Below are the code and all the weights of a small trained network. Each question names an input and a target symbol and asks about switching units off, where a switched-off unit gives its printed mean instead of its output.

import numpy as np


def w(rows, s, z=0):
    codes = np.array(rows[::2]) - 128.0
    scale = np.full(codes.shape[1], s)
    scale[-1] = z or s
    return codes * scale


def f(y):
    return y / 2 * (1 + np.tanh(0.7978845608 * (y + 0.044715 * y**3)))


def softmax(a):
    e = np.exp(a - a.max(-1, keepdims=True))
    return e / e.sum(-1, keepdims=True)


def log_softmax(a):
    a = a - a.max(-1, keepdims=True)
    return a - np.log(np.exp(a).sum(-1, keepdims=True))


def net(x, mask):
    ids = ['ΓΔΛΨΩαβηθσ'.index(c) for c in x.split()]
    T = len(ids)
    res = E[ids] + P[:T]
    u = 0
    for l in range(2):
        q, k, v = (res @ M[l].T for M in (Q, K, V))
        z = softmax(np.where(np.tri(T) > 0, q @ k.T / 2**0.5, -1e9)) @ v
        res = res + np.where(mask[u], z, O[l][:, -1]) @ O[l][:, :-1]
        u += 1
        y = f(res @ A[l][:, :-1].T + A[l][:, -1])
        res = res + np.where(mask[u : u + 12], y, B[l][:, -1]) @ B[l][:, :-1]
        u += 12
    return log_softmax(res[-1] @ U[:, :-1].T + U[:, -1])


Q, K, V, O, A, B = {}, {}, {}, {}, {}, {}
E = w([
[135,69,184,146,166],'Γ',
[217,161,103,121,187],'Δ',
[126,76,92,159,88],'Λ',
[171,191,100,138,47],'Ψ',
[108,8,159,160,159],'Ω',
[165,119,54,155,98],'α',
[140,124,171,120,93],'β',
[150,122,117,151,103],'η',
[185,212,155,104,93],'θ',
[170,54,122,152,216],'σ',
],0.011)
P = w([
[218,133,143,107,127],'0',
[81,158,94,71,142],'1',
[144,191,157,247,94],'2',
[149,46,147,170,127],'3',
[108,120,111,81,85],'4',
[162,148,32,188,229],'5',
[143,45,155,174,127],'6',
[105,124,121,91,72],'7',
[29,168,111,183,209],'8',
[151,73,160,169,124],'9',
],0.015)
Q[0] = w([
[156,82,102,2,130],'L0H1',
[42,113,86,76,197],'L0H1',
],0.0069)
K[0] = w([
[16,148,189,64,8],'L0H1',
[2,241,38,101,147],'L0H1',
],0.0054)
V[0] = w([
[16,186,110,175,125],'L0H1',
[72,252,162,157,78],'L0H1',
],0.0036)
O[0] = w([
[2,141,70,164,146,3],'L0H1',
[73,214,113,174,197,31],'L0H1',
],0.0065,0.0019)
A[0] = w([
[45,195,129,181,160,253],'L0N1',
[156,138,204,124,94,93],'L0N2',
[73,104,99,94,34,67],'L0N3',
[164,160,59,152,126,103],'L0N4',
[131,131,185,134,96,80],'L0N5',
[106,154,123,113,56,108],'L0N6',
[58,156,123,179,124,111],'L0N7',
[159,125,188,136,150,248],'L0N8',
[177,175,159,124,156,82],'L0N9',
[32,37,175,103,136,74],'L0N10',
[142,100,118,247,88,231],'L0N11',
[59,149,193,11,81,110],'L0N12',
],0.011,0.0045)
B[0] = w([
[103,76,169,15,202,169],'L0N1',
[142,126,195,125,96,156],'L0N2',
[52,200,210,140,129,143],'L0N3',
[91,188,115,120,136,155],'L0N4',
[128,132,179,153,143,136],'L0N5',
[78,130,174,100,152,136],'L0N6',
[76,139,189,60,123,136],'L0N7',
[151,95,113,142,39,193],'L0N8',
[113,147,175,134,58,136],'L0N9',
[139,254,86,100,95,149],'L0N10',
[202,114,160,131,169,254],'L0N11',
[146,172,159,93,245,142],'L0N12',
],0.0098,0.0094)
Q[1] = w([
[126,164,118,255,229],'L1H1',
[221,98,234,216,2],'L1H1',
],0.0071)
K[1] = w([
[227,167,236,157,148],'L1H1',
[169,87,108,2,33],'L1H1',
],0.0091)
V[1] = w([
[113,125,182,93,66],'L1H1',
[116,10,141,135,136],'L1H1',
],0.013)
O[1] = w([
[70,112,207,72,190,255],'L1H1',
[76,8,76,68,24,142],'L1H1',
],0.011,0.0082)
A[1] = w([
[49,128,165,36,190,74],'L1N1',
[84,208,124,74,65,29],'L1N2',
[71,188,173,169,177,65],'L1N3',
[248,105,102,151,113,186],'L1N4',
[229,128,181,108,97,133],'L1N5',
[150,50,167,115,145,177],'L1N6',
[118,153,119,45,92,165],'L1N7',
[165,89,66,187,30,73],'L1N8',
[44,135,36,133,142,149],'L1N9',
[138,149,154,110,177,2],'L1N10',
[168,159,171,123,132,156],'L1N11',
[35,94,142,27,167,44],'L1N12',
],0.011,0.0081)
B[1] = w([
[176,96,191,85,96,208],'L1N1',
[131,71,24,125,60,132],'L1N2',
[70,90,89,158,80,179],'L1N3',
[114,190,142,129,60,181],'L1N4',
[104,138,86,136,147,220],'L1N5',
[102,174,94,105,130,250],'L1N6',
[114,116,86,154,183,163],'L1N7',
[231,106,148,128,136,156],'L1N8',
[88,152,151,89,71,141],'L1N9',
[130,92,38,123,77,157],'L1N10',
[157,99,94,146,185,192],'L1N11',
[115,157,164,249,119,190],'L1N12',
],0.013,0.018)
U = w([
[6,142,134,191,77,38],'Γ',
[90,134,59,201,158,27],'Δ',
[12,150,95,19,112,238],'Λ',
[161,52,71,65,176,122],'Ψ',
[87,98,65,148,39,3],'Ω',
[173,225,139,184,116,99],'α',
[156,142,224,109,156,252],'β',
[205,138,144,2,227,205],'η',
[194,62,132,209,127,142],'θ',
[192,103,132,25,84,135],'σ',
],0.0099,0.0045)

Each question gives the input, a string of symbols that net reads in full, and the target symbol t.
The units are the heads (2 rows each of Q, K, V and O) and the neurons (one row each of A and B). Each row of codes is followed by its name. A weight is (code - 128) times the scale printed after its matrix; where a second scale follows, it is the last column's (O, A, B and U).
mask holds one flag per unit, layer by layer, with each layer's heads first. A switched-off unit (its flag False) gives its mean, the last column of its rows in O or B, instead of its output. The means were averaged over made-up inputs and are rounded, as every weight is.
A unit's drop is (log p(t) with every unit on - log p(t) with that unit switched off) / (log p(t) with every unit on - log p(t) with every unit switched off).
The circuit of an input: a set's keep is (log p(t) with only the set's units on - log p(t) with every unit switched off) / (log p(t) with every unit on - log p(t) with every unit switched off). Starting from the 12 units with the biggest drops (on a tie, the unit counted first), units are removed one at a time, each time the one whose removal leaves the highest keep (on an exact tie, the one counted first), for as long as the keep stays at least 0.8.
circuit, biggest first: the units of the circuit, biggest drop first
unit that matters most: the unit with the biggest drop
k most important neurons: the k neurons with the biggest drops, biggest first
top k neurons in layer l: the k neurons of layer l with the biggest drops, biggest first
input Ψ β Λ α Γ σ σ, target Δ: unit that matters most -> L0N1
input Λ Λ Δ Λ α η Γ θ α, target η: 3 most important neurons -> L0N1; L0N4; L0N7
input Λ Γ Λ Ω θ α α Λ η, target α: circuit, biggest first -> L1H1; L0N4; L0N1
input α Δ β β σ η β α α Ω, target α: 2 most important neurons -> L1N4; L0N1
input β β Ψ σ α Γ Ψ σ α, target Γ: top 2 neurons in layer 1 -> L1N12; L1N9
input α Ω β α, target α: circuit, biggest first -> L1N4; L0N1; L1H1
input Ω α Ψ Δ η σ, target Ψ: 4 most important neurons -> L1N3; L1N12; L0N2; L1N10
input Δ α α η Γ η, target α: circuit, biggest first -> L1H1; L1N4
input θ Δ Γ Λ Λ α θ Λ Λ, target α: circuit, biggest first -> L1H1; L0N4; L0N1; L0N8
input Ω α θ β Δ, target α: circuit, biggest first -> L1H1; L0N1
input Ψ Γ η η Λ, target Γ: circuit, biggest first -> L0N3; L0N1
input α Ψ β α, target α: circuit, biggest first -> L1N4; L1H1
input Γ α α Ψ β β α σ α, target β: circuit, biggest first -> L0N1; L1N12; L1N1
input α β α θ α β, target α: circuit, biggest first -> L1H1; L1N4
input Λ Γ η α Ψ Γ, target η: circuit, biggest first -> L1N12
input β Λ Λ β, target β: 2 most important neurons -> L0N9; L0N2
input Γ Ω β Ω β θ θ, target Γ: top 2 neurons in layer 0 -> L0N2; L0N9
input θ σ θ σ β Δ β Λ, target Γ: top 2 neurons in layer 0 -> L0N3; L0N1
input θ β Ω θ β η, target Ω: 4 most important neurons -> L0N11; L1N9; L1N12; L1N8
input θ η α, target θ: top 2 neurons in layer 1 -> L1N1; L1N3
